Where the symbols take the points:
q506: ru>q46, ke>q653, zi>q436, ga>q811
q497: ru>q330, ke>q283, zi>q648, ga>q993
q412: ru>q986, ke>q182, zi>q138, ga>q782
q681: ru>q879, ke>q324, zi>q72, ga>q661
q508: ru>q106, ke>q858, zi>q879, ga>q596
q189: ru>q948, ke>q617, zi>q580, ga>q396
q562: ru>q359, ke>q582, zi>q411, ga>q802
q28: ru>q128, ke>q309, zi>q189, ga>q563
q97: ru>q396, ke>q189, zi>q653, ga>q759
q843: ru>q993, ke>q497, zi>q968, ga>q22
q563: ru>q28, ke>q128, zi>q396, ga>q382
q46: ru>q653, ke>q823, zi>q514, ga>q506
q457: ru>q22, ke>q843, zi>q736, ga>q414
q648: ru>q897, ke>q414, zi>q558, ga>q926
q242: ru>q124, ke>q661, zi>q128, ga>q196
q826: ru>q968, ke>q926, zi>q582, ga>q736
q596: ru>q508, ke>q106, zi>q681, ga>q386
q378: ru>q811, ke>q506, zi>q479, ga>q650
q650: ru>q378, ke>q811, zi>q842, ga>q135
q411: ru>q786, ke>q350, zi>q684, ga>q182
q603: ru>q390, ke>q382, zi>q751, ga>q617
q558: ru>q624, ke>q477, zi>q809, ga>q560
q389: ru>q72, ke>q602, zi>q603, ga>q309
q861: ru>q486, ke>q684, zi>q596, ga>q138
q268: ru>q809, ke>q802, zi>q412, ga>q552
q759: ru>q97, ke>q396, zi>q46, ga>q751
q926: ru>q648, ke>q897, zi>q560, ga>q968
q786: ru>q350, ke>q552, zi>q869, ga>q411
q876: ru>q751, ke>q759, zi>q811, ga>q48
q72: ru>q602, ke>q104, zi>q390, ga>q389
q721: ru>q135, ke>q650, zi>q327, ga>q514
q729: ru>q436, ke>q514, zi>q181, ga>q479
q879: ru>q324, ke>q86, zi>q602, ga>q681
q436: ru>q514, ke>q721, zi>q716, ga>q729
q283: ru>q181, ke>q716, zi>q414, ga>q330
q414: ru>q457, ke>q22, zi>q477, ga>q897
q767: ru>q782, ke>q412, zi>q652, ga>q869
q135: ru>q650, ke>q378, zi>q395, ga>q721
q86: ru>q271, ke>q418, zi>q196, ga>q324
q580: ru>q48, ke>q876, zi>q650, ga>q823
q751: ru>q759, ke>q97, zi>q506, ga>q876
q324: ru>q86, ke>q271, zi>q104, ga>q879
q390: ru>q382, ke>q563, zi>q759, ga>q603
q653: ru>q823, ke>q580, zi>q721, ga>q46
q182: ru>q411, ke>q786, zi>q486, ga>q986
q802: ru>q562, ke>q359, zi>q182, ga>q809
q552: ru>q268, ke>q809, zi>q782, ga>q350
q948: ru>q617, ke>q603, zi>q48, ga>q189
q747: ru>q560, ke>q558, zi>q552, ga>q582
q811: ru>q506, ke>q46, zi>q729, ga>q378
q986: ru>q182, ke>q411, zi>q861, ga>q412
q617: ru>q603, ke>q390, zi>q876, ga>q948
q330: ru>q283, ke>q181, zi>q897, ga>q497
q48: ru>q876, ke>q751, zi>q378, ga>q580
q624: ru>q477, ke>q736, zi>q802, ga>q558
q382: ru>q563, ke>q28, zi>q97, ga>q390
q479: ru>q729, ke>q436, zi>q283, ga>q842
q309: ru>q389, ke>q72, zi>q617, ga>q128
q350: ru>q552, ke>q268, zi>q767, ga>q786
q736: ru>q826, ke>q968, zi>q359, ga>q477
q327: ru>q395, ke>q842, zi>q993, ga>q60
q418: ru>q386, ke>q596, zi>q124, ga>q271
q652: ru>q520, ke>q138, zi>q271, ga>q858
q271: ru>q418, ke>q386, zi>q242, ga>q86
q782: ru>q412, ke>q986, zi>q520, ga>q767
q809: ru>q802, ke>q562, zi>q986, ga>q268
q106: ru>q858, ke>q652, zi>q324, ga>q508
q520: ru>q138, ke>q861, zi>q418, ga>q652
q477: ru>q736, ke>q826, zi>q562, ga>q624
q138: ru>q861, ke>q486, zi>q386, ga>q520
q684: ru>q869, ke>q767, zi>q106, ga>q486
q823: ru>q580, ke>q48, zi>q135, ga>q653
q395: ru>q842, ke>q479, zi>q497, ga>q327
q716: ru>q60, ke>q327, zi>q22, ga>q181
q842: ru>q479, ke>q729, zi>q330, ga>q395
q124: ru>q661, ke>q681, zi>q309, ga>q242
q60: ru>q327, ke>q395, zi>q843, ga>q716
q582: ru>q747, ke>q560, zi>q350, ga>q359
q514: ru>q721, ke>q135, zi>q60, ga>q436
q968: ru>q926, ke>q648, zi>q747, ga>q826
q196: ru>q242, ke>q124, zi>q28, ga>q104
q386: ru>q596, ke>q508, zi>q661, ga>q418
q181: ru>q716, ke>q60, zi>q457, ga>q283
q602: ru>q104, ke>q196, zi>q382, ga>q72
q104: ru>q196, ke>q242, zi>q563, ga>q602
q897: ru>q414, ke>q457, zi>q624, ga>q648
q661: ru>q681, ke>q879, zi>q389, ga>q124
q858: ru>q652, ke>q520, zi>q86, ga>q106
q396: ru>q189, ke>q948, zi>q823, ga>q97
q22: ru>q843, ke>q993, zi>q826, ga>q457
q993: ru>q497, ke>q330, zi>q926, ga>q843
q869: ru>q767, ke>q782, zi>q858, ga>q684
q560: ru>q558, ke>q624, zi>q268, ga>q747
q128: ru>q309, ke>q389, zi>q948, ga>q28
q486: ru>q684, ke>q869, zi>q508, ga>q861
q359: ru>q582, ke>q747, zi>q786, ga>q562

The rows follow the links: the fewer symbols apart two points are, the more alike their rows tend to be.

Point, then a row for it; each showing differs a little:
q411: [4, -41, -43, 4, -22, 39, -33, 8, 56, 30, 2, -16, 88, -40, -57, 19, 50, -19, -2, -24, -13, -9, 38, -31, 9, 42, -27, -39, -8, 11, -52, -44, 13, -23, -77, -40, 3, 10, 80, 20, -29, -35, -44, 73, 4, -22, -41, 25, 47, -19]
q603: [-37, 35, 72, -9, 19, -5, 44, 58, -59, -17, -33, 66, -62, 54, 16, -62, -25, 26, -2, 42, -8, 4, -46, 12, -15, -24, -10, 18, 39, 41, 39, 66, -36, 6, 43, 30, -36, -26, -60, -36, 17, 59, -2, -60, 6, -28, 28, -22, -20, 26]
q926: [36, -16, -73, 7, -13, -16, -64, -73, 32, 11, 46, -75, 33, -41, 18, 60, 23, -34, -9, -3, 24, 0, 47, 15, 13, -6, 15, 2, -38, -80, -1, -87, 40, 31, -6, -28, 49, 45, 37, 28, -4, -39, 10, 31, -4, 51, -18, 47, 4, -7]
q396: [-5, 42, 23, 12, -13, -11, 65, -37, -17, -68, -32, 56, -43, 18, 36, -18, -68, 21, -19, -34, 17, -19, -74, 2, -9, -25, 5, 33, -11, 39, 56, 97, -8, 11, 54, 44, 5, -2, -55, 5, 8, 41, 41, -62, -47, 18, 46, -37, -50, 16]
q436: [24, 33, -28, 2, 3, -51, 7, -87, -14, -41, 34, -24, -50, 0, 62, 28, -38, -3, -16, 0, 39, -2, -12, 32, -4, -57, 29, 39, -21, -63, 67, -6, 22, 48, 72, 22, 48, 28, -54, 8, 19, 10, 57, -51, -24, 69, 31, 6, -58, 21]
q514: [18, 30, -7, 0, 8, -56, 7, -69, -25, -30, 26, -29, -67, 12, 69, 16, -47, -1, -4, -1, 38, 4, -15, 41, -2, -46, 31, 47, -26, -63, 56, 7, 12, 33, 74, 24, 32, 17, -60, 7, 19, -1, 60, -52, -20, 60, 39, -1, -53, 20]
q60: [6, 35, -34, -35, -23, -24, -46, -30, -3, -22, 65, -67, -13, -6, -49, -8, 51, -41, -33, 70, 40, 19, -1, 15, 30, -53, -11, -9, 28, -69, 70, -24, 12, 74, 16, -53, 36, 31, 19, 3, 4, 41, 10, -60, -7, 23, -17, 57, 11, -31]
q809: [37, -51, -43, 31, 7, 18, 40, -31, 76, 13, 16, -35, 46, -54, -12, 66, 14, 16, 1, -99, -3, 25, 27, 27, -34, 22, -5, 22, -43, -11, -41, -28, 29, -22, -16, -15, 52, -32, 7, 47, -4, -88, 43, 45, -11, 3, -34, -34, 9, -36]
q823: [-19, 64, 8, -29, -32, -20, -57, -31, -38, -47, -8, 15, -35, 21, -18, -50, -11, -51, -24, 73, 18, -35, -36, -39, 53, -26, 8, -35, 26, -1, 61, 41, -15, 58, 5, -19, -20, 69, 43, -13, -15, 83, -22, -54, -34, 21, 26, 49, -12, 10]
q86: [-36, -4, 60, -5, 3, 38, 29, 95, -10, 20, -42, 59, 18, 15, -53, -52, 16, 20, 13, 9, -40, -4, -24, -29, -6, 37, -33, -23, 41, 89, -38, 50, -30, -40, -48, 1, -53, -39, 15, -23, -8, 25, -54, 18, 14, -80, -17, -23, 37, -8]
q869: [0, -60, 42, 16, 39, 27, 19, 89, -4, 79, -28, -8, 5, 7, 9, -1, 4, 25, 62, -14, -42, 21, 38, 0, -15, 44, 0, -3, 4, 18, -86, -31, -8, -65, -31, -2, -50, -59, -1, -10, -4, -62, -19, 59, 43, -41, -24, -39, 39, -2]
q681: [-19, -7, 74, 13, 12, 27, 65, 72, -14, 10, -60, 54, -18, 28, 9, -42, -40, 38, 35, -36, -39, -2, -31, -19, 0, 36, 1, -2, 6, 78, -45, 71, -25, -61, -13, 24, -52, -44, -14, -19, -9, -5, -2, 8, -10, -56, 9, -64, 4, -1]
q271: [-41, 0, 42, -16, -14, 49, 26, 91, 2, 13, -34, 68, 44, 10, -61, -43, 24, 18, -9, 11, -37, -9, -17, -29, -6, 30, -38, -41, 41, 93, -35, 34, -25, -31, -54, -2, -45, -34, 24, -26, -10, 30, -61, 32, 25, -70, -22, -11, 42, -9]
q879: [-31, -7, 79, 14, 14, 33, 56, 81, -12, 17, -57, 61, -12, 25, -13, -43, -28, 36, 36, -20, -49, -2, -32, -22, -3, 37, -10, -9, 25, 84, -47, 72, -29, -52, -28, 13, -61, -49, -8, -16, -9, 11, -17, 1, -5, -69, 4, -57, 17, -9]
q842: [16, 33, -69, -17, -23, -34, -30, -91, 8, -53, 48, -30, -3, -16, 1, 25, 11, -27, -49, 22, 51, -9, -10, 16, 2, -50, 3, 19, -12, -58, 71, -20, 23, 69, 41, -3, 54, 50, -4, 7, 8, 32, 26, -41, -17, 64, 10, 52, -34, 1]
q751: [5, 63, -15, 1, -41, -19, 6, -80, -11, -89, -15, 51, -5, 0, 10, -15, -48, -19, -52, -18, 29, -42, -62, -29, 24, -29, 7, -3, -13, 29, 61, 75, -1, 39, 23, 19, 22, 50, -10, 7, -9, 65, 14, -49, -64, 31, 48, 13, -52, 18]
q330: [18, -1, 25, -30, 15, -29, -19, 24, -10, 16, 62, -107, -78, 16, -35, -18, 27, -19, 37, 52, 12, 40, 10, 31, 34, -36, 0, 4, 22, -89, 28, -21, 11, 45, 29, -64, -2, -16, 10, 12, -4, -12, 50, -80, -18, -7, -38, 2, 21, -54]
q558: [8, -47, -6, -23, 28, -4, -25, 58, 13, 68, 56, -79, -3, -6, -35, 7, 73, -4, 32, 47, -1, 50, 55, 38, -14, -6, -19, 7, 21, -68, -19, -83, 7, 9, -6, -41, 4, -41, 10, -1, 19, -40, -8, 11, 60, -19, -49, 19, 45, -28]
q661: [-12, -1, 72, 20, 13, 28, 67, 47, -10, 1, -67, 65, -20, 21, 27, -28, -58, 40, 27, -48, -33, -11, -40, -18, -7, 36, 13, -3, -4, 89, -47, 73, -18, -64, -6, 37, -52, -34, -20, -13, -10, -11, 6, 13, -21, -39, 23, -69, -11, 15]
q181: [9, 17, 3, -43, -6, -24, -43, 4, -8, -4, 62, -82, -51, 5, -55, -19, 51, -32, 4, 81, 24, 28, 9, 17, 24, -42, -12, -7, 29, -80, 49, -22, 11, 63, 19, -69, 13, -2, 27, 2, -1, 23, 25, -82, -7, -6, -35, 39, 21, -47]
q617: [-29, 37, 74, 0, 10, -10, 60, 36, -50, -28, -25, 57, -67, 44, 24, -51, -41, 29, -1, 19, -3, 5, -53, 11, -11, -25, 4, 20, 28, 34, 35, 83, -31, 0, 52, 37, -24, -27, -73, -23, 22, 50, 14, -60, 5, -17, 34, -36, -33, 20]
q948: [-22, 35, 53, -4, 10, -11, 62, 15, -37, -42, -27, 52, -68, 35, 33, -43, -50, 38, -7, 2, 2, 3, -61, 9, -13, -25, 8, 28, 15, 39, 41, 86, -22, 2, 50, 40, -14, -27, -76, -17, 17, 43, 33, -63, -20, -6, 38, -46, -39, 18]
q897: [52, -22, -53, 20, 1, -30, -35, -84, 41, 8, 37, -82, -5, -33, 33, 65, -8, -30, 18, -33, 25, 2, 41, 11, 11, -8, 31, 13, -53, -81, -6, -58, 38, 12, 15, -15, 49, 30, 21, 40, -6, -67, 46, 6, -26, 56, -8, 13, -12, -9]
q412: [-4, -47, 15, -3, 6, 35, -33, 80, 14, 72, -12, -22, 45, -13, -43, -1, 42, -8, 34, 12, -40, 0, 44, -13, 2, 55, -20, -37, 12, 11, -76, -48, -5, -36, -71, -32, -41, -16, 55, -6, -22, -41, -47, 62, 34, -52, -44, 5, 59, -19]
q596: [-39, -8, -19, -6, -27, 44, 9, 24, 28, -7, -30, 85, 100, -19, -56, -1, 39, 12, -47, -16, -18, -23, -6, -32, -23, 34, -46, -31, 17, 92, -24, 10, -10, -21, -64, 18, -3, -3, 26, -18, -1, 36, -71, 68, 38, -37, -17, 24, 24, 1]
q811: [-10, 45, 58, -26, 11, -44, -37, 22, -74, 0, 5, -33, -102, 51, 30, -48, -25, -28, 32, 88, 8, -1, -17, 2, 38, -37, 23, 0, 29, -43, 44, 15, -20, 36, 54, -12, -36, 12, -16, -14, 1, 45, 11, -84, -12, 14, 22, 9, -14, 18]

Each walk starts at a row. The symbols on each line, taken left to right, move it on to the next point.
Answer with the point's row; about right is enough.
[10, -60, 12, -12, 45, 1, 18, 60, 18, 71, 49, -85, -16, -8, -16, 20, 53, 16, 42, 10, -5, 57, 53, 61, -26, -1, -12, 22, 7, -56, -34, -67, 15, -8, 0, -37, 14, -71, -23, 13, 11, -71, 20, 9, 45, -30, -49, -18, 33, -43]
ke ke ke ru
[29, -20, -83, -1, -9, -16, -69, -58, 26, 26, 48, -68, 44, -36, -6, 49, 40, -40, -10, 12, 19, -1, 57, 10, 12, -3, 8, -9, -21, -75, -3, -92, 25, 28, -13, -30, 37, 44, 46, 18, -1, -31, -11, 30, 18, 37, -23, 58, 17, -3]
ru ru zi zi zi
[-3, -35, -11, -3, 5, 38, -38, 57, 18, 58, -7, -14, 58, -20, -51, 2, 53, -7, 23, 9, -33, 4, 45, -24, 10, 52, -18, -43, 13, 15, -68, -54, 2, -27, -74, -39, -27, -6, 75, 1, -17, -27, -55, 71, 30, -41, -46, 20, 60, -20]
[-1, -37, -23, 37, 11, 27, 52, 2, 37, 19, -34, 60, 67, -19, 38, 46, -16, 44, -8, -89, -18, -7, 12, 6, -43, 39, 3, 13, -40, 60, -59, -14, 11, -67, -25, 54, 17, -30, -28, -1, 4, -50, -16, 89, 27, 0, 10, -34, -9, 20]
zi ke ru ru ru
[-12, -28, -45, 24, -11, 36, 36, -16, 44, -6, -32, 86, 98, -35, 11, 35, 7, 31, -44, -79, -5, -24, 4, -13, -51, 37, -14, -3, -29, 82, -34, -1, 5, -41, -44, 47, 23, -9, -10, 3, 10, -16, -37, 96, 36, -3, 0, 0, -4, 19]
ru ru zi zi
[-12, -2, 53, 27, 2, 24, 63, 20, -12, -14, -67, 72, -15, 14, 37, -16, -75, 33, 20, -62, -34, -25, -41, -30, -5, 35, 20, 2, -16, 87, -43, 75, -15, -66, -5, 47, -32, -22, -19, -3, -6, -10, 1, 20, -28, -15, 38, -67, -20, 20]
[15, -26, -55, -19, 3, -12, -73, -6, 14, 44, 51, -75, 36, -25, -28, 29, 73, -24, -3, 53, 19, 16, 65, 16, 3, -3, -15, -16, 8, -77, -5, -104, 17, 29, -23, -35, 24, 19, 40, 4, 1, -24, -21, 28, 43, 13, -45, 58, 35, -16]
ke zi zi ga
[24, -44, -63, 13, -19, 25, -5, -29, 73, 14, 11, -25, 90, -56, -44, 52, 34, -10, -12, -63, -5, -9, 34, -15, -16, 32, -9, -19, -30, 14, -44, -37, 31, -22, -65, -24, 35, 4, 60, 34, -18, -56, -3, 70, -13, -2, -31, 10, 25, -28]
ru ga ga ru ru
[30, -47, -64, 21, -12, 33, 8, -38, 83, 13, 10, -28, 85, -59, -26, 59, 19, 5, -2, -90, -4, -1, 26, -5, -18, 29, -9, -4, -41, 7, -44, -38, 34, -23, -48, -22, 45, -5, 41, 36, -15, -67, 17, 68, -9, 10, -29, 0, 17, -30]
[-37, -7, -10, 0, -21, 54, 10, 50, 17, 2, -33, 85, 87, -11, -62, -20, 45, 21, -40, -2, -17, -12, -7, -37, -22, 30, -47, -31, 26, 89, -27, 17, -19, -22, -59, 7, -15, -11, 29, -22, -10, 30, -68, 59, 33, -56, -17, 20, 39, 3]
ke ke ke ru ke
[0, -61, 29, 33, 40, 24, 43, 53, 9, 61, -28, 17, 13, 2, 34, 24, -17, 45, 41, -54, -34, 13, 36, 15, -33, 46, 5, 16, -19, 29, -87, -20, -3, -82, -24, 32, -28, -50, -28, -6, 10, -72, -3, 70, 37, -28, -7, -54, 14, 16]
zi ga ke
[-19, -14, -51, 16, -23, 43, 27, -9, 37, -11, -38, 90, 112, -36, -17, 22, 23, 24, -45, -58, -18, -28, 2, -23, -43, 33, -28, -9, -13, 82, -33, -1, -1, -29, -52, 38, 18, -7, 9, -11, 3, -2, -48, 91, 34, -11, -2, 9, 3, 18]
[19, -35, -59, 11, -19, 33, -27, -15, 66, 16, 5, -17, 95, -51, -53, 45, 44, -15, -9, -41, -5, -5, 31, -21, 4, 39, -13, -32, -25, 16, -54, -46, 20, -19, -74, -35, 21, 13, 70, 30, -23, -47, -27, 73, 0, -9, -35, 23, 42, -33]
ru ga ru zi
[-4, -49, 42, 9, 36, 25, 0, 97, 1, 79, -21, -12, 11, 6, -12, -8, 18, 16, 60, 6, -45, 18, 38, -1, -3, 50, -7, -16, 16, 17, -90, -38, -6, -59, -46, -12, -50, -41, 19, -14, -3, -55, -38, 55, 51, -49, -32, -23, 48, -4]
zi zi ke ga
[-45, -9, 16, -9, -15, 45, 8, 70, 7, 9, -40, 82, 62, -2, -68, -36, 40, 13, -27, 6, -26, -16, -13, -36, -14, 34, -49, -40, 36, 88, -31, 25, -25, -28, -60, 2, -30, -15, 30, -26, -3, 42, -64, 44, 27, -64, -25, 11, 40, -4]
[24, -12, 32, -15, 22, -28, -12, 21, -5, 22, 54, -120, -85, 11, -16, -12, 10, -14, 50, 34, 12, 41, 3, 35, 32, -34, 9, 17, 9, -95, 20, -18, 20, 32, 33, -54, 4, -18, 5, 25, -4, -34, 65, -80, -30, -3, -25, -16, 20, -51]
ga ru ke zi ru
[57, -25, -20, 16, 12, -30, 2, -63, 22, 7, 36, -105, -40, -19, 42, 47, -23, -10, 42, -36, 18, 22, 22, 24, 15, -12, 38, 23, -45, -87, -7, -38, 36, 6, 36, -25, 34, 11, 2, 38, -6, -75, 70, -31, -34, 43, -3, -21, -20, -24]
ru zi zi ga
[27, -66, -1, 9, 36, 9, 42, 30, 46, 44, 35, -70, -2, -21, -7, 40, 25, 30, 35, -47, -2, 53, 44, 52, -37, 6, -6, 31, -19, -40, -35, -40, 32, -28, 11, -24, 27, -73, -29, 26, 14, -93, 50, 21, 19, -16, -43, -45, 23, -50]
[-9, 43, 44, 9, 1, -13, 75, -10, -29, -56, -28, 55, -51, 31, 32, -32, -63, 32, -11, -17, 7, -3, -58, 19, -12, -27, 15, 38, 6, 35, 52, 92, -19, 6, 59, 38, -5, -11, -71, -2, 18, 35, 41, -59, -35, -1, 42, -44, -53, 14]
ke ke ke ga ga
[-45, 40, 69, -21, 8, 2, 32, 69, -63, -9, -27, 67, -52, 55, 7, -69, -17, 25, -8, 62, -13, 5, -42, -3, -1, -15, -17, 5, 53, 46, 28, 56, -37, 7, 26, 31, -45, -18, -50, -46, 16, 67, -24, -49, 16, -30, 26, -7, -14, 27]
ke ga zi ke zi
[-19, 69, -13, -19, -42, -26, -42, -49, -31, -61, -4, 22, -14, 16, -14, -38, -9, -46, -41, 50, 17, -32, -44, -48, 39, -26, 6, -28, 17, 7, 65, 46, -9, 57, 1, -8, -4, 69, 39, -9, -20, 89, -15, -53, -41, 21, 33, 43, -18, 10]
